Here is a tiny trained network, its code and every weight. The questions are about switching its units off for an input and a target symbol, where a switched-off unit gives its printed mean instead of its output.

import numpy as np


def w(rows, s, z=0):
    codes = np.array(rows[::2]) - 128.0
    scale = np.full(codes.shape[1], s)
    scale[-1] = z or s
    return codes * scale


def norm(h):
    return h / np.sqrt((h * h).mean(-1, keepdims=True) + 1e-5)


def f(y):
    return y / 2 * (1 + np.tanh(0.7978845608 * (y + 0.044715 * y**3)))


def softmax(a):
    e = np.exp(a - a.max(-1, keepdims=True))
    return e / e.sum(-1, keepdims=True)


def log_softmax(a):
    a = a - a.max(-1, keepdims=True)
    return a - np.log(np.exp(a).sum(-1, keepdims=True))


def net(x, mask):
    ids = ['ΔΘΠΨεζτφ'.index(c) for c in x.split()]
    T = len(ids)
    res = E[ids] + P[:T]
    u = 0
    for l in range(3):
        r = norm(res)
        for j in range(2):
            rows = slice(4 * j, 4 * j + 4)
            q, k, v = (r @ M[l][rows].T for M in (Q, K, V))
            z = softmax(np.where(np.tri(T) > 0, q @ k.T / 4**0.5, -1e9)) @ v
            o = O[l][rows]
            res = res + np.where(mask[u + j], z, o[:, -1]) @ o[:, :-1]
        u += 2
        y = f(norm(res) @ A[l][:, :-1].T + A[l][:, -1])
        res = res + np.where(mask[u : u + 8], y, B[l][:, -1]) @ B[l][:, :-1]
        u += 8
    return log_softmax(norm(res)[-1] @ U[:, :-1].T + U[:, -1])


Q, K, V, O, A, B = {}, {}, {}, {}, {}, {}
E = w([
[108,211,225,217,50],'Δ',
[147,109,87,150,166],'Θ',
[160,102,65,141,111],'Π',
[97,142,90,133,159],'Ψ',
[186,127,119,102,152],'ε',
[169,130,127,110,228],'ζ',
[101,78,154,108,133],'τ',
[144,147,130,2,55],'φ',
],0.0032)
P = w([
[132,97,39,128,163],'0',
[134,80,67,115,147],'1',
[135,104,113,97,168],'2',
[146,146,166,122,162],'3',
[180,134,202,138,162],'4',
[198,145,249,175,165],'5',
],0.0011)
Q[0] = w([
[42,223,192,109,122],'0.h0',
[70,186,253,132,52],'0.h0',
[78,173,175,117,124],'0.h0',
[10,223,243,125,97],'0.h0',
[138,139,114,124,105],'0.h1',
[101,103,126,135,173],'0.h1',
[191,173,120,115,39],'0.h1',
[78,101,128,140,198],'0.h1',
],0.003)
K[0] = w([
[196,43,83,141,103],'0.h0',
[174,77,81,202,139],'0.h0',
[187,60,99,149,114],'0.h0',
[212,2,60,184,112],'0.h0',
[123,107,119,119,132],'0.h1',
[121,153,137,141,122],'0.h1',
[134,47,97,97,154],'0.h1',
[121,173,139,144,117],'0.h1',
],0.0037)
V[0] = w([
[160,95,130,155,114],'0.h0',
[78,165,142,100,126],'0.h0',
[193,45,162,208,108],'0.h0',
[86,125,148,54,75],'0.h0',
[125,126,165,251,121],'0.h1',
[156,135,119,121,140],'0.h1',
[125,125,125,127,122],'0.h1',
[129,129,129,129,130],'0.h1',
],0.002)
O[0] = w([
[149,117,89,120,131,153],'0.h0',
[105,122,183,140,147,56],'0.h0',
[158,126,5,72,178,169],'0.h0',
[163,81,182,167,170,95],'0.h0',
[77,184,138,69,184,1],'0.h1',
[133,123,123,129,95,156],'0.h1',
[122,131,130,130,131,128],'0.h1',
[131,127,127,127,127,127],'0.h1',
],0.0019,0.00083)
A[0] = w([
[128,128,128,128,128,128],'0.n0',
[43,215,91,76,145,190],'0.n1',
[166,47,119,201,138,3],'0.n2',
[128,128,128,128,128,128],'0.n3',
[138,105,125,146,128,90],'0.n4',
[138,110,128,139,125,111],'0.n5',
[169,65,127,252,159,8],'0.n6',
[129,126,128,141,137,102],'0.n7',
],0.0011,0.00039)
B[0] = w([
[128,128,128,128,128,128],'0.n0',
[255,33,96,180,152,4],'0.n1',
[63,187,176,79,109,200],'0.n2',
[128,128,128,128,128,128],'0.n3',
[112,145,143,117,126,135],'0.n4',
[113,143,135,122,129,150],'0.n5',
[78,156,166,58,73,188],'0.n6',
[129,124,131,124,122,105],'0.n7',
],0.00088,0.00014)
Q[1] = w([
[62,182,147,135,254],'1.h0',
[148,126,128,126,130],'1.h0',
[161,110,141,123,55],'1.h0',
[109,107,157,123,12],'1.h0',
[170,91,81,77,42],'1.h1',
[154,78,86,84,62],'1.h1',
[164,132,97,97,68],'1.h1',
[95,169,179,169,194],'1.h1',
],0.0044)
K[1] = w([
[200,92,51,22,238],'1.h0',
[144,143,142,134,121],'1.h0',
[102,129,168,171,99],'1.h0',
[2,82,168,185,90],'1.h0',
[188,120,27,59,213],'1.h1',
[200,143,34,70,194],'1.h1',
[139,91,77,62,197],'1.h1',
[79,121,212,183,58],'1.h1',
],0.0039)
V[1] = w([
[132,115,111,113,124],'1.h0',
[85,161,169,51,114],'1.h0',
[126,222,127,148,122],'1.h0',
[90,196,178,111,110],'1.h0',
[128,128,128,128,128],'1.h1',
[205,160,170,252,110],'1.h1',
[121,138,179,179,98],'1.h1',
[73,97,85,36,132],'1.h1',
],0.0021)
O[1] = w([
[131,122,156,157,127,158],'1.h0',
[138,95,14,103,163,67],'1.h0',
[104,72,91,53,84,25],'1.h0',
[124,100,36,62,145,5],'1.h0',
[128,128,128,128,128,128],'1.h1',
[99,248,200,100,204,50],'1.h1',
[166,183,111,98,203,49],'1.h1',
[150,42,94,154,68,198],'1.h1',
],0.0017,0.0015)
A[1] = w([
[149,102,145,138,1,27],'1.n0',
[131,123,131,129,130,115],'1.n1',
[111,180,84,146,102,185],'1.n2',
[49,116,122,125,132,156],'1.n3',
[127,129,127,128,128,130],'1.n4',
[78,246,126,107,67,3],'1.n5',
[100,117,153,200,161,113],'1.n6',
[118,141,118,128,120,163],'1.n7',
],0.0035,0.0017)
B[1] = w([
[61,186,129,161,249,142],'1.n0',
[124,134,122,126,124,127],'1.n1',
[156,50,143,153,153,117],'1.n2',
[212,124,150,117,119,111],'1.n3',
[129,127,129,129,129,127],'1.n4',
[45,125,198,152,57,2],'1.n5',
[229,105,116,130,30,203],'1.n6',
[144,109,142,136,139,132],'1.n7',
],0.0019,0.00084)
Q[2] = w([
[146,8,120,111,134],'2.h0',
[239,115,162,156,171],'2.h0',
[105,174,101,2,170],'2.h0',
[11,180,95,108,93],'2.h0',
[124,140,122,122,158],'2.h1',
[86,155,95,195,104],'2.h1',
[167,108,152,60,163],'2.h1',
[88,152,98,186,118],'2.h1',
],0.0084)
K[2] = w([
[112,166,181,51,23],'2.h0',
[86,159,255,149,131],'2.h0',
[34,71,9,172,86],'2.h0',
[166,96,15,130,145],'2.h0',
[114,147,97,158,124],'2.h1',
[179,58,21,111,166],'2.h1',
[88,200,200,147,100],'2.h1',
[172,70,19,127,167],'2.h1',
],0.0061)
V[2] = w([
[141,60,192,206,181],'2.h0',
[122,178,101,169,253],'2.h0',
[186,102,166,20,193],'2.h0',
[213,164,32,97,103],'2.h0',
[123,147,92,18,124],'2.h1',
[120,163,153,228,78],'2.h1',
[121,136,112,107,109],'2.h1',
[120,199,127,142,59],'2.h1',
],0.003)
O[2] = w([
[80,122,5,160,100,249],'2.h0',
[107,214,132,153,220,46],'2.h0',
[112,138,94,5,133,167],'2.h0',
[202,229,168,99,103,156],'2.h0',
[137,72,161,136,146,58],'2.h1',
[174,216,127,131,87,122],'2.h1',
[136,117,139,130,129,110],'2.h1',
[190,156,166,139,116,45],'2.h1',
],0.0034,0.0018)
A[2] = w([
[150,192,227,140,131,164],'2.n0',
[134,66,211,88,64,80],'2.n1',
[161,111,114,47,206,126],'2.n2',
[84,189,98,164,132,210],'2.n3',
[70,99,116,40,114,68],'2.n4',
[2,70,141,139,149,6],'2.n5',
[147,107,113,121,136,146],'2.n6',
[131,119,153,181,65,220],'2.n7',
],0.0052,0.0023)
B[2] = w([
[102,53,39,140,99,170],'2.n0',
[186,103,171,95,226,185],'2.n1',
[63,128,152,137,81,195],'2.n2',
[106,103,200,97,148,192],'2.n3',
[153,118,136,226,190,160],'2.n4',
[150,145,3,139,47,135],'2.n5',
[112,92,129,138,125,187],'2.n6',
[67,112,194,120,125,255],'2.n7',
],0.0037,0.0016)
U = w([
[130,116,167,223,185,1],'Δ',
[183,222,98,188,229,152],'Θ',
[249,152,141,197,40,43],'Π',
[53,162,239,188,42,123],'Ψ',
[159,212,93,3,37,160],'ε',
[19,192,104,51,241,123],'ζ',
[49,22,2,153,97,181],'τ',
[204,39,224,39,185,184],'φ',
],0.0055,0.0022)

Each question gives the input, a string of symbols that net reads in full, and the target symbol t.
The units are the heads (4 rows each of Q, K, V and O) and the neurons (one row each of A and B). Each row of codes is followed by its name. A weight is (code - 128) times the scale printed after its matrix; where a second scale follows, it is the last column's (O, A, B and U).
mask holds one flag per unit, layer by layer, with each layer's heads first. A switched-off unit (its flag False) gives its mean, the last column of its rows in O or B, instead of its output. The means were averaged over made-up inputs and are rounded, as every weight is.
A unit's drop is (log p(t) with every unit on - log p(t) with that unit switched off) / (log p(t) with every unit on - log p(t) with every unit switched off).
The circuit of an input: a set's keep is (log p(t) with only the set's units on - log p(t) with every unit switched off) / (log p(t) with every unit on - log p(t) with every unit switched off). Starting from the 12 units with the biggest drops (on a tie, the unit counted first), units are removed one at a time, each time the one whose removal leaves the highest keep (on an exact tie, the one counted first), for as long as the keep stays at least 0.8.
circuit, biggest first: the units of the circuit, biggest drop first
k most important neurons: the k neurons with the biggest drops, biggest first
k most important neurons of layer l: the k neurons of layer l with the biggest drops, biggest first
which heads matter: for each layer, one digit per head in row order, 1 if its drop is at least 0.15 and else 0, layers parted by /
drop when u is switched off: that unit's drop, to one decimal
input Θ ε τ Π ζ, target τ: circuit, biggest first	(2.n2, 2.n1, 2.n7)
input Θ Θ Θ, target Θ: circuit, biggest first	(2.h0)
input Θ Θ ε Ψ Θ, target ε: 3 most important neurons	(1.n6, 2.n4, 1.n0)
input Π τ Ψ ζ Ψ, target ζ: which heads matter	10 / 00 / 10
input Π φ Θ Θ, target φ: 2 most important neurons	(2.n1, 1.n0)
input Ψ Π ζ, target ζ: 2 most important neurons	(2.n2, 2.n7)
input ε ζ Π, target ζ: which heads matter	00 / 00 / 11
input τ Π τ ε ε, target τ: which heads matter	00 / 00 / 11
input φ φ Θ Ψ Θ, target Π: which heads matter	11 / 11 / 10
input Θ Ψ Θ, target Ψ: which heads matter	10 / 11 / 10
input ζ Ψ Θ τ Π τ, target τ: which heads matter	00 / 00 / 10
input Δ τ τ Δ, target τ: 2 most important neurons	(2.n5, 2.n0)
input τ Ψ τ Θ Θ Ψ, target Ψ: which heads matter	00 / 11 / 00
input φ τ Θ φ Ψ, target φ: which heads matter	00 / 00 / 10
input Π Θ Π ε, target ε: which heads matter	00 / 00 / 10
input τ Θ τ ζ, target τ: which heads matter	00 / 00 / 00
input τ Δ τ, target Ψ: which heads matter	00 / 00 / 11
input ε τ Ψ ε Ψ, target ε: circuit, biggest first	(2.h0, 1.n6, 1.n0)
input ζ τ Θ Θ Π, target ζ: which heads matter	00 / 11 / 10
input Δ ε ζ Δ Θ τ, target τ: which heads matter	00 / 01 / 10
input φ Θ ζ φ ε Π, target φ: most important neuron	(1.n5)
input Δ ε τ, target φ: 2 most important neurons	(2.n1, 1.n0)
input τ τ ε Θ Ψ Θ, target Ψ: most important neuron	(2.n1)
input ζ Θ Θ Θ, target ζ: 2 most important neurons of layer 2	(2.n3, 2.n5)
input ζ τ Π φ, target φ: drop when 1.n2 is switched off	0.0
input Θ τ Δ Θ ε, target Π: drop when 2.n0 is switched off	0.1
